Below is a small trained network, with its code and all its weights. Each question gives an input and a class and asks what happens when units are switched off, that is, made to give their printed mean instead of their output.

import numpy as np


def w(rows, s, z=0):
    codes = np.array(rows[::2]) - 128.0
    scale = np.full(codes.shape[1], s)
    scale[-1] = z or s
    return codes * scale


def norm(h):
    return h / np.sqrt((h * h).mean(-1, keepdims=True) + 1e-5)


def f(y):
    return y / 2 * (1 + np.tanh(0.7978845608 * (y + 0.044715 * y**3)))


def log_softmax(a):
    a = a - a.max(-1, keepdims=True)
    return a - np.log(np.exp(a).sum(-1, keepdims=True))


def net(x, mask):
    res = np.array(x, float).reshape(1, 6) / 4 @ E
    u = 0
    for l in range(2):
        y = f(norm(res) @ A[l][:, :-1].T + A[l][:, -1])
        res = res + np.where(mask[u : u + 6], y, B[l][:, -1]) @ B[l][:, :-1]
        u += 6
    return log_softmax(norm(res)[-1] @ U[:, :-1].T + U[:, -1])


A, B = {}, {}
E = w([
[123,57,199,163,116,150,126,142,170],'x0',
[148,105,116,96,126,139,5,104,157],'x1',
[130,126,131,124,130,126,129,128,125],'x2',
[124,127,127,127,119,127,129,127,129],'x3',
[198,143,133,166,78,91,109,184,108],'x4',
[125,124,125,125,122,125,129,127,128],'x5',
],0.011)
A[0] = w([
[103,177,98,80,178,153,138,120,126,98],'0.n1',
[113,127,209,164,121,123,208,154,173,76],'0.n2',
[143,162,44,75,124,111,117,119,108,1],'0.n3',
[144,2,233,168,91,137,158,149,190,179],'0.n4',
[195,155,171,195,110,94,186,204,85,44],'0.n5',
[194,186,108,174,90,43,93,178,77,73],'0.n6',
],0.0064,0.0062)
B[0] = w([
[114,142,141,221,69,72,138,119,95,158],'0.n1',
[112,73,49,119,120,150,158,140,38,164],'0.n2',
[120,79,172,255,99,191,127,123,157,139],'0.n3',
[118,151,174,181,127,154,107,171,140,254],'0.n4',
[81,110,40,198,47,114,174,167,144,173],'0.n5',
[173,123,142,50,153,167,163,99,139,198],'0.n6',
],0.0073,0.007)
A[1] = w([
[103,177,68,104,131,63,234,111,102,4],'1.n1',
[55,135,179,172,136,141,254,130,79,162],'1.n2',
[129,183,55,26,111,73,90,107,123,99],'1.n3',
[32,134,67,90,196,93,132,52,97,183],'1.n4',
[56,126,150,138,144,161,51,38,132,76],'1.n5',
[53,62,179,113,179,213,149,143,169,66],'1.n6',
],0.0085,0.002)
B[1] = w([
[129,153,165,75,136,105,119,156,254,216],'1.n1',
[131,122,151,114,137,123,109,75,56,254],'1.n2',
[143,117,103,137,126,147,161,113,71,211],'1.n3',
[104,142,149,178,135,126,58,161,102,226],'1.n4',
[114,145,101,156,141,131,191,164,160,212],'1.n5',
[147,93,78,65,120,110,158,78,145,205],'1.n6',
],0.014,0.0081)
U = w([
[49,202,212,103,186,74,91,93,129,147],'0',
[158,208,136,57,98,82,195,158,180,65],'1',
[84,69,156,70,148,131,149,32,65,148],'2',
[117,87,182,194,66,118,184,172,73,127],'3',
[73,176,53,199,170,152,101,158,114,253],'4',
[219,143,75,85,117,163,109,105,72,187],'5',
[91,61,100,117,164,158,131,111,253,44],'6',
[176,117,195,156,104,148,39,184,193,35],'7',
],0.018,0.0014)

Each question gives the input, the list of numbers given to net, and the class t.
The units are the neurons (one row each of A and B). Each row of codes is followed by its name. A weight is (code - 128) times the scale printed after its matrix; where a second scale follows, it is the last column's (A, B and U).
mask holds one flag per neuron, layer by layer. A switched-off neuron (its flag False) gives its mean, the last column of its row in B, instead of its output. The means were averaged over made-up inputs and are rounded, as every weight is.
A unit's drop is (log p(t) with every unit on - log p(t) with that unit switched off) / (log p(t) with every unit on - log p(t) with every unit switched off).
The circuit of an input: a set's keep is (log p(t) with only the set's units on - log p(t) with every unit switched off) / (log p(t) with every unit on - log p(t) with every unit switched off). Starting from all 12 units, units are removed one at a time, each time the one whose removal leaves the highest keep (on an exact tie, the one counted first), for as long as the keep stays at least 0.8.
units of the circuit, in order: the units of the circuit, biggest drop first
most important unit: the unit with the biggest drop
k most important neurons: the k neurons with the biggest drops, biggest first
top k neurons in layer l: the k neurons of layer l with the biggest drops, biggest first
input [1,2,6,-1,-5,8], class 6: most important unit : 1.n6
input [5,8,2,7,0,4], class 6: top 2 neurons in layer 1 : [1.n4; 1.n5]
input [0,8,0,7,-1,3], class 4: units of the circuit, in order : [1.n1; 1.n5]
input [0,7,8,-2,2,0], class 5: 2 most important neurons : [0.n4; 1.n1]
input [-7,0,-7,5,2,7], class 1: 2 most important neurons : [1.n1; 1.n2]
input [-3,7,1,3,0,8], class 4: top 2 neurons in layer 1 : [1.n6; 1.n5]
input [-1,-3,2,-4,0,8], class 0: units of the circuit, in order : [1.n2; 1.n1]
input [7,0,-1,-5,-3,2], class 2: 4 most important neurons : [1.n1; 1.n6; 0.n2; 1.n2]
input [0,-8,7,1,-3,-1], class 0: units of the circuit, in order : [1.n1; 1.n2; 1.n3]
input [0,-5,1,4,1,-2], class 1: 3 most important neurons : [1.n1; 1.n4; 0.n5]
input [-7,0,-6,7,1,4], class 1: 2 most important neurons : [1.n1; 1.n2]
input [0,8,-1,4,1,-1], class 5: top 3 neurons in layer 0 : [0.n4; 0.n3; 0.n1]
input [-6,-6,4,0,-1,7], class 0: top 2 neurons in layer 1 : [1.n2; 1.n1]
input [-3,-8,1,-7,3,-3], class 1: units of the circuit, in order : [1.n1]
input [-1,8,-2,8,8,-2], class 5: 2 most important neurons : [1.n1; 0.n4]
input [-6,2,7,-5,0,-2], class 4: top 2 neurons in layer 0 : [0.n3; 0.n1]
input [-8,0,2,-7,-8,7], class 0: 2 most important neurons : [1.n1; 0.n1]
input [0,7,7,-3,7,-7], class 5: 3 most important neurons : [1.n1; 0.n4; 1.n4]
input [6,5,-5,-5,-1,0], class 6: 2 most important neurons : [1.n6; 1.n4]
input [-1,7,-5,-5,-7,-3], class 4: top 3 neurons in layer 1 : [1.n4; 1.n1; 1.n5]
input [-5,1,7,1,-5,8], class 4: units of the circuit, in order : [1.n4]
